Here is a tiny trained network, its code and every weight. The questions are about switching its units off for an input and a class, where a switched-off unit gives its printed mean instead of its output.

import numpy as np


def w(rows, s, z=0):
    codes = np.array(rows[::2]) - 128.0
    scale = np.full(codes.shape[1], s)
    scale[-1] = z or s
    return codes * scale


def norm(h):
    return h / np.sqrt((h * h).mean(-1, keepdims=True) + 1e-5)


def f(y):
    return y / 2 * (1 + np.tanh(0.7978845608 * (y + 0.044715 * y**3)))


def log_softmax(a):
    a = a - a.max(-1, keepdims=True)
    return a - np.log(np.exp(a).sum(-1, keepdims=True))


def net(x, mask):
    res = np.array(x, float).reshape(1, 2) / 4 @ E
    u = 0
    for l in range(3):
        y = f(norm(res) @ A[l][:, :-1].T + A[l][:, -1])
        res = res + np.where(mask[u : u + 5], y, B[l][:, -1]) @ B[l][:, :-1]
        u += 5
    return log_softmax(norm(res)[-1] @ U[:, :-1].T + U[:, -1])


A, B = {}, {}
E = w([
[174,52,75,198,15],'x0',
[254,7,84,37,156],'x1',
],0.0069)
A[0] = w([
[56,188,88,213,57,152],'0.n0',
[121,1,113,173,48,105],'0.n1',
[190,238,195,57,189,77],'0.n2',
[103,236,171,184,120,123],'0.n3',
[245,110,24,130,75,3],'0.n4',
],0.0064,0.003)
B[0] = w([
[104,141,125,165,117,255],'0.n0',
[102,136,28,140,132,221],'0.n1',
[190,73,94,147,172,195],'0.n2',
[255,147,143,85,83,225],'0.n3',
[185,158,156,20,132,203],'0.n4',
],0.0086,0.0047)
A[1] = w([
[92,124,80,177,6,113],'1.n0',
[70,174,135,130,89,144],'1.n1',
[52,75,59,198,101,5],'1.n2',
[85,30,151,114,252,51],'1.n3',
[78,153,185,203,109,74],'1.n4',
],0.011,0.0029)
B[1] = w([
[80,81,158,113,164,255],'1.n0',
[254,135,69,100,81,177],'1.n1',
[32,142,67,147,183,170],'1.n2',
[116,179,197,158,211,208],'1.n3',
[193,109,124,117,85,193],'1.n4',
],0.0086,0.0063)
A[2] = w([
[92,91,125,110,190,220],'2.n0',
[138,134,129,109,250,113],'2.n1',
[148,133,155,153,64,43],'2.n2',
[144,174,155,146,93,117],'2.n3',
[119,145,156,104,192,254],'2.n4',
],0.016,0.0022)
B[2] = w([
[110,206,194,251,70,198],'2.n0',
[27,106,219,100,139,254],'2.n1',
[177,255,212,135,135,167],'2.n2',
[168,97,100,143,39,172],'2.n3',
[87,16,202,175,130,214],'2.n4',
],0.0074,0.0094)
U = w([
[62,118,58,205,112,197],'0',
[126,144,117,122,179,6],'1',
[165,51,60,57,121,207],'2',
[186,169,174,167,52,198],'3',
[124,142,120,119,164,2],'4',
[91,78,252,119,165,220],'5',
],0.018,0.0049)

Each question gives the input, the list of numbers given to net, and the class t.
The units are the neurons (one row each of A and B). Each row of codes is followed by its name. A weight is (code - 128) times the scale printed after its matrix; where a second scale follows, it is the last column's (A, B and U).
mask holds one flag per neuron, layer by layer. A switched-off neuron (its flag False) gives its mean, the last column of its row in B, instead of its output. The means were averaged over made-up inputs and are rounded, as every weight is.
A unit's drop is (log p(t) with every unit on - log p(t) with that unit switched off) / (log p(t) with every unit on - log p(t) with every unit switched off).
The circuit of an input: a set's keep is (log p(t) with only the set's units on - log p(t) with every unit switched off) / (log p(t) with every unit on - log p(t) with every unit switched off). Starting from the 12 units with the biggest drops (on a tie, the unit counted first), units are removed one at a time, each time the one whose removal leaves the highest keep (on an exact tie, the one counted first), for as long as the keep stays at least 0.8.
units of the circuit, in order: the units of the circuit, biggest drop first
unit that matters most: the unit with the biggest drop
k most important neurons: the k neurons with the biggest drops, biggest first
k most important neurons of layer l: the k neurons of layer l with the biggest drops, biggest first
drop when u is switched off: that unit's drop, to one decimal
input [5,0], class 0: units of the circuit, in order -> (0.n1)
input [-6,-5], class 3: 2 most important neurons of layer 1 -> (1.n0 1.n3)
input [5,-5], class 0: 2 most important neurons -> (1.n2 0.n4)
input [7,1], class 0: 2 most important neurons -> (0.n3 0.n1)
input [-7,-6], class 3: 3 most important neurons of layer 1 -> (1.n0 1.n3 1.n1)
input [6,2], class 2: 2 most important neurons -> (0.n4 1.n3)
input [1,0], class 0: 2 most important neurons -> (0.n1 0.n3)
input [2,-2], class 0: 3 most important neurons -> (0.n4 1.n2 1.n0)
input [-8,-7], class 3: 2 most important neurons -> (1.n0 1.n3)
input [1,2], class 2: 3 most important neurons -> (0.n4 1.n3 1.n0)
input [5,1], class 0: 3 most important neurons -> (0.n1 0.n3 1.n1)
input [2,0], class 0: 3 most important neurons -> (0.n1 0.n3 1.n3)
input [1,6], class 2: 2 most important neurons -> (1.n0 1.n3)
input [-4,-4], class 3: unit that matters most -> 1.n0
input [5,2], class 2: 3 most important neurons -> (0.n4 0.n0 1.n3)
input [0,0], class 0: 2 most important neurons of layer 1 -> (1.n2 1.n3)
input [1,3], class 2: 2 most important neurons -> (1.n3 1.n0)
input [1,4], class 2: drop when 1.n3 is switched off -> 1.2
input [5,3], class 2: drop when 0.n4 is switched off -> 2.1
input [8,0], class 0: drop when 0.n3 is switched off -> 0.1
